Below is a small trained network, with its code and all its weights. Each question gives an input and a target symbol and asks what happens when units are switched off, that is, made to give their printed mean instead of their output.

import numpy as np


def w(rows, s, z=0):
    codes = np.array(rows[::2]) - 128.0
    scale = np.full(codes.shape[1], s)
    scale[-1] = z or s
    return codes * scale


def norm(h):
    return h / np.sqrt((h * h).mean(-1, keepdims=True) + 1e-5)


def f(y):
    return y / 2 * (1 + np.tanh(0.7978845608 * (y + 0.044715 * y**3)))


def softmax(a):
    e = np.exp(a - a.max(-1, keepdims=True))
    return e / e.sum(-1, keepdims=True)


def log_softmax(a):
    a = a - a.max(-1, keepdims=True)
    return a - np.log(np.exp(a).sum(-1, keepdims=True))


def net(x, mask):
    ids = ['βγεζησφ'.index(c) for c in x.split()]
    T = len(ids)
    res = E[ids] + P[:T]
    u = 0
    for l in range(2):
        r = norm(res)
        for j in range(2):
            rows = slice(3 * j, 3 * j + 3)
            q, k, v = (r @ M[l][rows].T for M in (Q, K, V))
            z = softmax(np.where(np.tri(T) > 0, q @ k.T / 3**0.5, -1e9)) @ v
            o = O[l][rows]
            res = res + np.where(mask[u + j], z, o[:, -1]) @ o[:, :-1]
        u += 2
        y = f(norm(res) @ A[l][:, :-1].T + A[l][:, -1])
        res = res + np.where(mask[u : u + 4], y, B[l][:, -1]) @ B[l][:, :-1]
        u += 4
    return log_softmax(norm(res)[-1] @ U[:, :-1].T + U[:, -1])


Q, K, V, O, A, B = {}, {}, {}, {}, {}, {}
E = w([
[67,186,203,162,134,197,122,45,107,57],'β',
[124,177,149,119,9,142,113,114,132,213],'γ',
[208,116,153,12,150,167,163,114,133,166],'ε',
[109,125,131,113,79,74,63,51,180,34],'ζ',
[114,141,96,160,121,84,138,251,167,68],'η',
[66,111,95,53,137,148,156,127,186,174],'σ',
[99,195,141,99,110,102,137,162,35,147],'φ',
],0.019)
P = w([
[104,85,253,142,99,63,223,157,136,174],'0',
[141,155,79,102,77,124,132,129,63,86],'1',
[87,38,187,135,192,135,110,141,60,187],'2',
[160,183,156,110,141,66,242,119,158,71],'3',
[141,152,106,137,97,173,81,145,111,95],'4',
[98,36,198,103,171,153,58,125,69,164],'5',
[188,216,135,125,249,36,230,80,194,120],'6',
],0.013)
Q[0] = w([
[134,48,254,104,168,113,63,79,99,155],'0.h0',
[156,92,92,157,174,50,111,198,102,104],'0.h0',
[156,114,167,67,124,94,158,144,69,193],'0.h0',
[166,188,90,92,150,83,198,87,176,83],'0.h1',
[183,152,146,121,72,111,41,108,66,61],'0.h1',
[72,158,107,160,108,112,126,166,136,113],'0.h1',
],0.054)
K[0] = w([
[146,100,120,1,185,191,158,108,185,144],'0.h0',
[147,90,99,108,164,54,102,212,122,93],'0.h0',
[176,154,130,72,139,146,161,161,73,204],'0.h0',
[186,174,139,165,146,41,205,71,153,127],'0.h1',
[149,213,102,123,83,147,30,104,92,93],'0.h1',
[101,115,107,184,102,110,153,159,127,121],'0.h1',
],0.052)
V[0] = w([
[157,207,154,153,164,111,102,135,146,117],'0.h0',
[115,192,88,68,185,159,172,130,177,152],'0.h0',
[206,105,140,135,145,184,123,216,121,75],'0.h0',
[133,209,47,118,173,140,160,86,164,149],'0.h1',
[167,119,94,182,99,135,96,79,42,124],'0.h1',
[253,137,200,137,126,101,167,116,111,126],'0.h1',
],0.04)
O[0] = w([
[145,157,92,113,50,104,113,134,171,79,110],'0.h0',
[139,104,217,69,125,117,55,149,77,103,166],'0.h0',
[198,201,86,158,145,48,70,173,77,140,85],'0.h0',
[185,149,87,142,220,151,44,123,183,201,109],'0.h1',
[140,201,175,125,139,72,100,99,7,117,3],'0.h1',
[162,168,70,128,48,119,224,47,146,113,187],'0.h1',
],0.017,0.018)
A[0] = w([
[159,193,137,114,183,148,105,137,82,80,94],'0.n0',
[117,183,165,115,61,140,152,154,63,205,37],'0.n1',
[166,145,125,206,239,80,187,107,194,187,61],'0.n2',
[83,134,98,215,203,120,114,98,125,2,3],'0.n3',
],0.038,0.0069)
B[0] = w([
[174,67,157,155,106,124,215,83,139,107,221],'0.n0',
[123,135,86,161,133,150,93,112,98,224,251],'0.n1',
[181,171,254,163,122,146,193,166,74,144,223],'0.n2',
[113,181,88,164,140,192,54,68,124,93,180],'0.n3',
],0.03,0.016)
Q[1] = w([
[229,160,55,127,84,149,130,26,215,150],'1.h0',
[85,152,143,113,98,111,140,132,101,93],'1.h0',
[55,92,199,132,162,142,136,102,83,43],'1.h0',
[109,207,176,145,1,121,159,77,112,102],'1.h1',
[51,105,221,116,179,195,172,200,160,213],'1.h1',
[94,146,121,191,93,118,142,153,87,110],'1.h1',
],0.043)
K[1] = w([
[123,121,164,138,114,190,132,2,134,134],'1.h0',
[122,120,124,138,81,105,122,133,96,104],'1.h0',
[156,100,125,101,121,109,131,225,118,66],'1.h0',
[89,148,83,123,77,92,170,134,132,116],'1.h1',
[62,31,194,70,155,142,130,175,161,125],'1.h1',
[56,132,117,156,127,131,136,159,123,123],'1.h1',
],0.054)
V[1] = w([
[150,56,104,142,93,176,121,195,109,121],'1.h0',
[207,177,78,191,49,110,21,232,155,107],'1.h0',
[148,80,159,185,190,204,118,175,156,131],'1.h0',
[102,1,42,69,82,88,65,102,98,95],'1.h1',
[154,206,92,196,134,155,142,138,149,166],'1.h1',
[139,89,152,118,125,106,82,80,77,60],'1.h1',
],0.023)
O[1] = w([
[156,53,65,125,170,167,144,98,121,105,143],'1.h0',
[141,110,94,161,76,201,181,1,82,112,6],'1.h0',
[134,47,163,115,186,183,137,156,92,143,120],'1.h0',
[195,177,196,196,170,163,140,118,100,148,162],'1.h1',
[71,68,170,123,73,94,140,113,129,60,116],'1.h1',
[93,149,180,168,188,158,138,142,168,191,95],'1.h1',
],0.014,0.019)
A[1] = w([
[147,71,51,46,72,124,148,147,254,90,1],'1.n0',
[171,105,147,132,102,79,183,143,100,147,97],'1.n1',
[216,143,114,134,124,90,181,137,191,88,141],'1.n2',
[217,117,134,73,109,139,187,123,220,141,159],'1.n3',
],0.067,0.0037)
B[1] = w([
[11,24,120,108,50,79,115,84,254,101,250],'1.n0',
[180,129,123,112,135,105,84,128,197,89,203],'1.n1',
[104,86,166,134,177,195,121,161,32,163,227],'1.n2',
[99,238,157,129,98,142,238,155,167,125,254],'1.n3',
],0.043,0.063)
U = w([
[66,84,120,128,85,102,144,109,212,135,141],'β',
[155,218,182,148,139,169,163,158,145,112,69],'γ',
[219,145,119,116,107,61,46,109,174,106,238],'ε',
[71,228,77,79,176,171,2,91,142,63,2],'ζ',
[136,19,186,102,176,169,51,147,93,124,95],'η',
[117,151,86,133,95,68,83,134,87,251,152],'σ',
[159,82,97,175,99,159,180,14,44,82,125],'φ',
],0.009,0.0027)

Each question gives the input, a string of symbols that net reads in full, and the target symbol t.
The units are the heads (3 rows each of Q, K, V and O) and the neurons (one row each of A and B). Each row of codes is followed by its name. A weight is (code - 128) times the scale printed after its matrix; where a second scale follows, it is the last column's (O, A, B and U).
mask holds one flag per unit, layer by layer, with each layer's heads first. A switched-off unit (its flag False) gives its mean, the last column of its rows in O or B, instead of its output. The means were averaged over made-up inputs and are rounded, as every weight is.
A unit's drop is (log p(t) with every unit on - log p(t) with that unit switched off) / (log p(t) with every unit on - log p(t) with every unit switched off).
The circuit of an input: a set's keep is (log p(t) with only the set's units on - log p(t) with every unit switched off) / (log p(t) with every unit on - log p(t) with every unit switched off). Starting from all 12 units, units are removed one at a time, each time the one whose removal leaves the highest keep (on an exact tie, the one counted first), for as long as the keep stays at least 0.8.
units of the circuit, in order: the units of the circuit, biggest drop first
unit that matters most: the unit with the biggest drop
k most important neurons: the k neurons with the biggest drops, biggest first
k most important neurons of layer l: the k neurons of layer l with the biggest drops, biggest first
heads that matter: for each layer, one digit per head in row order, 1 if its drop is at least 0.15 and else 0, layers parted by /
input β ε γ η φ φ, target φ: units of the circuit, in order : [1.h0 0.h0 1.n0 1.n3]
input φ ζ γ φ η ζ, target φ: units of the circuit, in order : [0.h1 1.h0 1.n0 0.h0]
input ζ φ ζ γ γ, target σ: 2 most important neurons : [1.n0 0.n1]
input η ε η γ β σ ε, target γ: heads that matter : 01 / 00
input ζ φ ε β φ γ, target ε: 2 most important neurons of layer 1 : [1.n2 1.n3]
input β η γ φ γ, target σ: unit that matters most : 0.n1
input φ ε γ, target ε: heads that matter : 10 / 00
input ε ε σ β σ β, target η: heads that matter : 00 / 00
input φ ζ γ γ, target γ: units of the circuit, in order : [0.n2 0.h1 1.n0]
input η φ γ σ φ, target ε: heads that matter : 01 / 00
input γ φ β ε β, target φ: heads that matter : 11 / 00
input ε β ε φ β ζ, target ε: 2 most important neurons : [0.n0 1.n2]
input φ β γ η σ ζ, target η: 3 most important neurons : [1.n3 1.n0 0.n3]
input β ε ε, target ε: heads that matter : 11 / 00
input ε γ σ β ζ β ε, target γ: heads that matter : 00 / 00
input ε γ γ η φ γ, target φ: heads that matter : 11 / 10
input φ η φ, target φ: 3 most important neurons : [1.n0 1.n3 1.n2]
input ε β ε η ε σ β, target γ: unit that matters most : 0.n2
input φ η β σ ε ε η, target γ: heads that matter : 00 / 00
input ε φ φ ζ ε β, target ε: unit that matters most : 0.h0
input σ φ β, target η: heads that matter : 11 / 00
